Below is a small trained network, with its code and all its weights. Each question gives an input and a class and asks what happens when units are switched off, that is, made to give their printed mean instead of their output.

import numpy as np


def w(rows, s, z=0):
    codes = np.array(rows[::2]) - 128.0
    scale = np.full(codes.shape[1], s)
    scale[-1] = z or s
    return codes * scale


def f(y):
    return y / 2 * (1 + np.tanh(0.7978845608 * (y + 0.044715 * y**3)))


def log_softmax(a):
    a = a - a.max(-1, keepdims=True)
    return a - np.log(np.exp(a).sum(-1, keepdims=True))


def net(x, mask):
    res = np.array(x, float).reshape(1, 2) / 4 @ E
    y = f(res @ A[0][:, :-1].T + A[0][:, -1])
    res = res + np.where(mask, y, B[0][:, -1]) @ B[0][:, :-1]
    return log_softmax(res[-1] @ U[:, :-1].T + U[:, -1])


A, B = {}, {}
E = w([
[183,197,190,114,218,118],'x0',
[251,59,75,159,24,129],'x1',
],0.011)
A[0] = w([
[141,117,127,122,139,132,81],'N1',
[128,125,113,120,145,109,135],'N2',
[117,109,135,116,115,119,117],'N3',
[126,119,118,118,114,130,51],'N4',
[142,146,122,134,129,131,145],'N5',
[124,125,127,136,123,123,85],'N6',
[115,141,114,132,134,124,215],'N7',
[114,132,146,122,135,125,147],'N8',
[121,149,140,133,104,136,155],'N9',
[39,133,129,127,148,134,6],'N10',
[127,132,126,105,115,113,126],'N11',
[246,143,141,124,152,129,148],'N12',
[124,127,125,134,125,131,108],'N13',
[81,166,147,126,204,130,189],'N14',
[2,118,121,125,109,128,113],'N15',
[104,120,122,130,118,133,253],'N16',
[112,129,142,134,143,133,154],'N17',
[114,142,133,110,135,119,133],'N18',
[124,108,141,118,126,132,138],'N19',
[88,124,135,124,118,136,135],'N20',
[120,133,128,142,111,143,65],'N21',
[115,114,140,133,162,140,203],'N22',
],0.037,0.0051)
B[0] = w([
[129,123,130,129,134,144,131],'N1',
[146,104,116,102,137,105,132],'N2',
[148,148,126,147,117,112,143],'N3',
[132,176,116,144,138,125,145],'N4',
[118,99,115,86,84,153,139],'N5',
[131,144,134,146,133,114,129],'N6',
[138,96,127,66,79,162,147],'N7',
[129,119,66,84,130,137,153],'N8',
[122,129,127,117,102,142,132],'N9',
[141,97,217,11,146,125,209],'N10',
[119,141,130,127,120,145,130],'N11',
[79,31,134,144,142,130,243],'N12',
[141,135,129,148,137,112,129],'N13',
[24,255,151,75,190,56,254],'N14',
[51,76,96,227,152,111,232],'N15',
[156,126,125,132,63,165,163],'N16',
[123,111,57,73,136,167,156],'N17',
[122,95,37,74,90,115,155],'N18',
[139,130,126,136,120,124,132],'N19',
[137,87,95,113,131,148,160],'N20',
[125,164,133,141,130,125,136],'N21',
[141,110,35,46,86,157,164],'N22',
],0.07,0.028)
U = w([
[165,131,45,1,76,179,103],'0',
[126,119,89,201,71,162,245],'1',
[40,88,169,35,167,93,186],'2',
[230,216,147,134,64,158,19],'3',
[181,112,116,91,159,53,10],'4',
[95,35,183,138,134,152,193],'5',
[124,101,106,130,192,119,5],'6',
[155,94,119,94,183,117,3],'7',
],0.0095,0.0035)

Each question gives the input, the list of numbers given to net, and the class t.
The units are the neurons (one row each of A and B). Each row of codes is followed by its name. A weight is (code - 128) times the scale printed after its matrix; where a second scale follows, it is the last column's (A, B and U).
mask holds one flag per neuron, in row order. A switched-off neuron (its flag False) gives its mean, the last column of its row in B, instead of its output. The means were averaged over made-up inputs and are rounded, as every weight is.
A unit's drop is (log p(t) with every unit on - log p(t) with that unit switched off) / (log p(t) with every unit on - log p(t) with every unit switched off).
most important unit: the unit with the biggest drop
k most important neurons: the k neurons with the biggest drops, biggest first
drop when u is switched off: that unit's drop, to one decimal
input [-6,7], class 3: most important unit	N15
input [-8,0], class 1: 2 most important neurons	[N12, N14]
input [-8,8], class 3: 2 most important neurons	[N15, N12]
input [-2,3], class 1: 3 most important neurons	[N14, N10, N12]
input [-6,0], class 1: 3 most important neurons	[N14, N12, N10]
input [-1,0], class 1: 3 most important neurons	[N14, N10, N12]
input [-3,0], class 1: 3 most important neurons	[N14, N10, N12]
input [-7,-3], class 5: 2 most important neurons	[N14, N15]
input [-1,1], class 3: 3 most important neurons	[N12, N15, N14]
input [4,8], class 5: drop when N14 is switched off	0.4
input [-5,-2], class 5: drop when N14 is switched off	0.6
input [8,7], class 5: drop when N14 is switched off	0.2
